Below are the code and all the weights of a small trained network. Each question names an input and a class and asks about switching units off, where a switched-off unit gives its printed mean instead of its output.

import numpy as np


def w(rows, s, z=0):
    codes = np.array(rows[::2]) - 128.0
    scale = np.full(codes.shape[1], s)
    scale[-1] = z or s
    return codes * scale


def f(y):
    return np.maximum(y, 0)


def log_softmax(a):
    a = a - a.max(-1, keepdims=True)
    return a - np.log(np.exp(a).sum(-1, keepdims=True))


def net(x, mask):
    res = np.array(x, float).reshape(1, 5) / 4 @ E
    y = f(res @ A[0][:, :-1].T + A[0][:, -1])
    res = res + np.where(mask, y, B[0][:, -1]) @ B[0][:, :-1]
    return log_softmax(res[-1] @ U[:, :-1].T + U[:, -1])


A, B = {}, {}
E = w([
[199,107,153,149,197,4,104,164],'x0',
[13,49,174,190,78,73,108,139],'x1',
[212,66,72,233,84,127,119,49],'x2',
[141,12,120,109,179,217,69,170],'x3',
[96,177,163,71,139,107,37,1],'x4',
],0.0091)
A[0] = w([
[186,149,151,163,161,15,115,132,122],'n1',
[95,134,111,96,16,208,184,108,44],'n2',
[115,161,60,158,87,86,226,181,103],'n3',
[202,177,105,126,178,167,129,114,40],'n4',
[81,170,181,114,167,155,126,180,87],'n5',
[140,119,74,179,98,136,125,171,67],'n6',
[175,159,141,52,103,118,64,45,74],'n7',
[126,86,140,162,186,179,149,154,214],'n8',
[2,43,184,187,29,58,117,161,73],'n9',
[199,196,67,111,194,171,162,136,36],'n10',
[98,129,139,112,131,130,72,61,78],'n11',
[148,165,101,49,136,131,141,169,129],'n12',
[206,83,174,113,166,76,89,172,43],'n13',
[114,220,129,154,106,65,225,81,186],'n14',
[137,151,57,192,155,153,211,225,134],'n15',
[120,165,174,89,133,96,47,50,131],'n16',
[148,129,158,126,170,31,180,130,100],'n17',
[68,167,80,133,110,148,209,79,101],'n18',
[74,188,185,61,161,137,169,204,123],'n19',
[126,49,115,92,166,173,60,165,113],'n20',
[208,113,108,233,49,105,112,50,167],'n21',
[163,105,172,130,79,142,225,234,64],'n22',
[168,195,120,101,134,148,147,118,5],'n23',
[182,97,105,216,114,193,106,104,19],'n24',
[69,115,67,82,74,199,199,70,67],'n25',
[38,138,198,34,172,97,165,213,113],'n26',
[234,168,107,67,113,167,113,135,103],'n27',
[173,173,74,122,170,164,182,109,140],'n28',
[84,126,87,98,75,225,130,123,61],'n29',
[128,62,111,126,221,203,54,127,140],'n30',
[102,165,134,133,53,217,162,133,39],'n31',
[159,133,170,147,208,73,89,178,59],'n32',
],0.0084,0.0023)
B[0] = w([
[131,154,69,57,172,128,93,174,219],'n1',
[201,130,82,48,142,102,71,137,207],'n2',
[59,175,153,157,176,167,120,110,203],'n3',
[102,61,182,149,81,61,90,102,183],'n4',
[215,79,102,162,102,148,146,101,183],'n5',
[170,104,147,128,173,157,87,64,177],'n6',
[89,145,171,140,192,170,81,107,202],'n7',
[52,174,152,106,120,147,202,147,193],'n8',
[96,34,218,81,43,43,84,115,254],'n9',
[103,69,182,114,90,78,74,135,204],'n10',
[109,139,128,138,204,173,110,28,178],'n11',
[141,54,161,179,92,129,143,121,185],'n12',
[151,137,54,65,168,92,44,148,190],'n13',
[62,215,87,168,26,185,180,253,234],'n14',
[36,161,179,95,202,187,86,77,229],'n15',
[106,176,162,163,193,207,104,105,218],'n16',
[124,161,48,61,117,97,122,154,198],'n17',
[125,173,74,86,130,112,97,195,183],'n18',
[192,54,113,198,139,153,177,130,224],'n19',
[64,237,109,131,55,149,163,199,204],'n20',
[188,86,91,197,117,182,181,103,242],'n21',
[102,171,173,108,239,217,26,28,213],'n22',
[109,116,145,132,76,122,82,141,171],'n23',
[183,128,135,148,128,171,144,133,202],'n24',
[152,115,77,97,154,94,116,153,208],'n25',
[244,82,116,240,119,174,165,101,237],'n26',
[108,91,217,147,38,6,133,116,199],'n27',
[91,68,203,149,66,68,146,89,193],'n28',
[201,104,81,28,124,79,57,126,203],'n29',
[24,228,83,181,37,161,200,249,214],'n30',
[122,102,47,65,161,94,96,111,193],'n31',
[162,126,23,79,139,80,49,99,192],'n32',
],0.0063,0.011)
U = w([
[163,113,8,11,155,83,96,138,107],'0',
[83,50,239,119,69,44,125,109,102],'1',
[56,155,174,134,229,205,110,57,114],'2',
[60,203,82,153,70,151,180,207,116],'3',
[227,57,82,223,125,168,181,89,115],'4',
[84,128,115,116,122,121,190,113,255],'5',
],0.013,0.0081)

Each question gives the input, the list of numbers given to net, and the class t.
The units are the neurons (one row each of A and B). Each row of codes is followed by its name. A weight is (code - 128) times the scale printed after its matrix; where a second scale follows, it is the last column's (A, B and U).
mask holds one flag per neuron, in row order. A switched-off neuron (its flag False) gives its mean, the last column of its row in B, instead of its output. The means were averaged over made-up inputs and are rounded, as every weight is.
A unit's drop is (log p(t) with every unit on - log p(t) with that unit switched off) / (log p(t) with every unit on - log p(t) with every unit switched off).
The circuit of an input: a set's keep is (log p(t) with only the set's units on - log p(t) with every unit switched off) / (log p(t) with every unit on - log p(t) with every unit switched off). Starting from the 12 units with the biggest drops (on a tie, the unit counted first), units are removed one at a time, each time the one whose removal leaves the highest keep (on an exact tie, the one counted first), for as long as the keep stays at least 0.8.
units of the circuit, in order: the units of the circuit, biggest drop first
k most important neurons: the k neurons with the biggest drops, biggest first
drop of u: that unit's drop, to one decimal
input [-6,-1,-8,3,-3], class 4: units of the circuit, in order : n26
input [1,0,-2,3,-4], class 2: 3 most important neurons : n14, n22, n15
input [8,0,8,-2,-7], class 0: 2 most important neurons : n1, n13
input [-1,6,-7,-6,2], class 4: 2 most important neurons : n26, n19
input [-8,8,-2,2,1], class 0: units of the circuit, in order : n2, n29
input [5,3,8,8,2], class 3: 2 most important neurons : n30, n20
input [-8,-5,7,7,-8], class 0: 2 most important neurons : n29, n2
input [2,-3,8,-8,-7], class 3: 3 most important neurons : n14, n26, n3
input [8,0,5,7,-1], class 0: 2 most important neurons : n13, n32
input [8,0,1,-8,7], class 0: 4 most important neurons : n1, n17, n30, n32
input [8,3,-7,-6,4], class 0: 3 most important neurons : n1, n17, n32
input [6,-4,3,6,8], class 2: 2 most important neurons : n16, n7
input [-8,-8,4,6,-2], class 0: drop of n27 : -0.1
input [-3,-2,6,-7,0], class 3: units of the circuit, in order : n14
input [2,2,-8,0,-5], class 4: drop of n26 : 0.5
input [-4,-1,-1,-7,6], class 3: drop of n18 : 0.7
